Below are the code and all the weights of a small trained network. Each question names an input and a target symbol and asks about switching units off, where a switched-off unit gives its printed mean instead of its output.

import numpy as np


def w(rows, s, z=0):
    codes = np.array(rows[::2]) - 128.0
    scale = np.full(codes.shape[1], s)
    scale[-1] = z or s
    return codes * scale


def f(y):
    return y / 2 * (1 + np.tanh(0.7978845608 * (y + 0.044715 * y**3)))


def softmax(a):
    e = np.exp(a - a.max(-1, keepdims=True))
    return e / e.sum(-1, keepdims=True)


def log_softmax(a):
    a = a - a.max(-1, keepdims=True)
    return a - np.log(np.exp(a).sum(-1, keepdims=True))


def net(x, mask):
    ids = ['ΛΦΩβγδεζημξπτ'.index(c) for c in x.split()]
    T = len(ids)
    res = E[ids] + P[:T]
    u = 0
    for l in range(2):
        r = res
        for j in range(2):
            rows = slice(2 * j, 2 * j + 2)
            q, k, v = (r @ M[l][rows].T for M in (Q, K, V))
            z = softmax(np.where(np.tri(T) > 0, q @ k.T / 2**0.5, -1e9)) @ v
            o = O[l][rows]
            res = res + np.where(mask[u + j], z, o[:, -1]) @ o[:, :-1]
        u += 2
        y = f(res @ A[l][:, :-1].T + A[l][:, -1])
        res = res + np.where(mask[u : u + 8], y, B[l][:, -1]) @ B[l][:, :-1]
        u += 8
    return log_softmax(res[-1] @ U[:, :-1].T + U[:, -1])


Q, K, V, O, A, B = {}, {}, {}, {}, {}, {}
E = w([
[238,77,154],'Λ',
[153,148,123],'Φ',
[123,126,157],'Ω',
[136,165,153],'β',
[125,175,140],'γ',
[108,147,177],'δ',
[121,160,114],'ε',
[171,83,250],'ζ',
[156,145,146],'η',
[97,156,145],'μ',
[120,154,133],'ξ',
[160,130,140],'π',
[103,165,129],'τ',
],0.011)
P = w([
[3,111,134],'0',
[171,219,159],'1',
[114,64,58],'2',
[184,215,164],'3',
[125,52,53],'4',
[193,210,173],'5',
[146,44,45],'6',
[206,208,177],'7',
[159,44,51],'8',
[224,208,181],'9',
[175,29,37],'10',
[239,209,187],'11',
[189,25,42],'12',
[251,211,192],'13',
],0.0072)
Q[0] = w([
[93,26,107],'L0H1',
[220,243,254],'L0H1',
[86,172,93],'L0H2',
[154,113,124],'L0H2',
],0.028)
K[0] = w([
[59,196,104],'L0H1',
[252,19,230],'L0H1',
[164,167,137],'L0H2',
[125,88,151],'L0H2',
],0.021)
V[0] = w([
[105,218,3],'L0H1',
[126,154,119],'L0H1',
[103,109,75],'L0H2',
[184,202,123],'L0H2',
],0.012)
O[0] = w([
[176,62,252,1],'L0H1',
[141,129,150,120],'L0H1',
[92,154,129,103],'L0H2',
[188,71,204,118],'L0H2',
],0.011,0.0075)
A[0] = w([
[126,82,49,16],'L0N1',
[163,57,134,1],'L0N2',
[70,179,243,100],'L0N3',
[135,127,111,92],'L0N4',
[166,54,232,113],'L0N5',
[204,195,148,23],'L0N6',
[182,78,102,244],'L0N7',
[2,46,92,6],'L0N8',
],0.0099,0.005)
B[0] = w([
[156,91,198,150],'L0N1',
[173,170,187,127],'L0N2',
[148,240,132,126],'L0N3',
[139,112,148,129],'L0N4',
[109,103,88,226],'L0N5',
[170,69,196,128],'L0N6',
[60,125,105,252],'L0N7',
[81,3,152,112],'L0N8',
],0.021,0.0035)
Q[1] = w([
[149,108,64],'L1H1',
[3,117,151],'L1H1',
[108,107,171],'L1H2',
[95,124,142],'L1H2',
],0.028)
K[1] = w([
[91,140,61],'L1H1',
[3,169,214],'L1H1',
[83,150,140],'L1H2',
[122,156,166],'L1H2',
],0.024)
V[1] = w([
[62,118,248],'L1H1',
[134,200,238],'L1H1',
[175,129,104],'L1H2',
[71,166,159],'L1H2',
],0.015)
O[1] = w([
[252,80,104,13],'L1H1',
[162,116,22,2],'L1H1',
[82,147,148,105],'L1H2',
[123,78,91,193],'L1H2',
],0.012,0.0071)
A[1] = w([
[121,182,51,124],'L1N1',
[212,171,10,37],'L1N2',
[151,89,44,179],'L1N3',
[82,83,82,6],'L1N4',
[60,17,86,111],'L1N5',
[145,129,28,146],'L1N6',
[112,17,69,227],'L1N7',
[235,90,80,69],'L1N8',
],0.011)
B[1] = w([
[204,110,141,224],'L1N1',
[58,135,253,208],'L1N2',
[127,108,67,229],'L1N3',
[139,151,235,137],'L1N4',
[110,56,162,187],'L1N5',
[208,66,89,211],'L1N6',
[148,235,93,250],'L1N7',
[53,90,124,201],'L1N8',
],0.039,0.017)
U = w([
[29,97,159,149],'Λ',
[158,123,93,54],'Φ',
[187,202,189,163],'Ω',
[186,104,140,61],'β',
[172,79,188,2],'γ',
[72,162,68,71],'δ',
[133,79,129,182],'ε',
[116,104,252,57],'ζ',
[124,132,90,156],'η',
[34,97,87,135],'μ',
[110,88,86,165],'ξ',
[2,172,134,204],'π',
[77,54,142,106],'τ',
],0.0085,0.0091)

Each question gives the input, a string of symbols that net reads in full, and the target symbol t.
The units are the heads (2 rows each of Q, K, V and O) and the neurons (one row each of A and B). Each row of codes is followed by its name. A weight is (code - 128) times the scale printed after its matrix; where a second scale follows, it is the last column's (O, A, B and U).
mask holds one flag per unit, layer by layer, with each layer's heads first. A switched-off unit (its flag False) gives its mean, the last column of its rows in O or B, instead of its output. The means were averaged over made-up inputs and are rounded, as every weight is.
A unit's drop is (log p(t) with every unit on - log p(t) with that unit switched off) / (log p(t) with every unit on - log p(t) with every unit switched off).
The circuit of an input: a set's keep is (log p(t) with only the set's units on - log p(t) with every unit switched off) / (log p(t) with every unit on - log p(t) with every unit switched off). Starting from the 12 units with the biggest drops (on a tie, the unit counted first), units are removed one at a time, each time the one whose removal leaves the highest keep (on an exact tie, the one counted first), for as long as the keep stays at least 0.8.
circuit, biggest first: the units of the circuit, biggest drop first
most important unit: the unit with the biggest drop
k most important neurons: the k neurons with the biggest drops, biggest first
k most important neurons of layer l: the k neurons of layer l with the biggest drops, biggest first
which heads matter: for each layer, one digit per head in row order, 1 if its drop is at least 0.15 and else 0, layers parted by /
input ζ Φ π ζ η π ξ τ Φ δ, target Ω: circuit, biggest first => L1N8
input ζ ζ Ω τ π ζ Φ ζ ζ τ μ, target ζ: circuit, biggest first => L0H1, L1N3
input π ζ Ω γ τ γ μ μ Ω Ω ζ, target π: which heads matter => 10 / 00
input ζ ε Λ ζ ζ Φ π, target ζ: which heads matter => 10 / 10
input ζ ζ δ, target ζ: 4 most important neurons => L1N7, L0N8, L1N3, L1N6
input τ τ δ Λ ξ ζ δ ζ ζ Λ Ω γ ξ, target τ: which heads matter => 11 / 10
input Φ δ τ γ, target Λ: which heads matter => 11 / 10
input δ Λ ζ ζ ζ ζ Ω δ β γ π π τ, target δ: which heads matter => 11 / 10
input μ δ Λ, target μ: 3 most important neurons => L0N8, L1N8, L1N7
input τ τ ζ Φ, target Ω: 2 most important neurons of layer 0 => L0N5, L0N8
input ζ Ω ζ η π Ω τ γ ζ ζ Λ ζ ζ, target ζ: 3 most important neurons => L1N7, L0N8, L1N3
input γ τ Φ τ ζ γ ε δ Ω, target γ: 2 most important neurons => L1N6, L1N2
input τ τ τ ζ π Ω ζ μ π η ζ Ω, target Ω: which heads matter => 10 / 10
input δ Ω Ω ζ Λ ζ π ζ Ω, target δ: most important unit => L0N8
input Λ π Ω ζ Ω τ ζ μ ζ ζ ε, target Λ: which heads matter => 00 / 10
input τ ξ β ξ μ β η Φ μ, target τ: circuit, biggest first => L1N8, L1H1, L0H1
input Ω μ ζ ζ Λ ξ τ γ μ γ μ τ η ζ, target Ω: 2 most important neurons => L1N8, L1N1
input β β τ μ Λ τ Λ ξ ξ Ω τ ζ Ω μ, target Ω: 2 most important neurons of layer 1 => L1N1, L1N8
input ζ τ ε η Ω, target ζ: which heads matter => 10 / 10
input μ δ τ β Ω δ η, target μ: which heads matter => 11 / 10
input μ γ ζ τ Φ Ω τ ξ τ μ δ π, target Ω: most important unit => L0H1
input π ε τ μ τ β ζ Λ ε μ Ω, target π: 2 most important neurons => L1N1, L1N6
input τ π Φ π Ω τ τ, target τ: which heads matter => 11 / 10
input Λ μ μ τ μ δ ζ η Ω Ω ζ μ ζ, target Λ: circuit, biggest first => L1N7, L1N1, L1H1
input ξ Ω γ ζ γ τ ε η Ω τ τ τ, target Ω: 3 most important neurons => L1N8, L1N1, L1N3
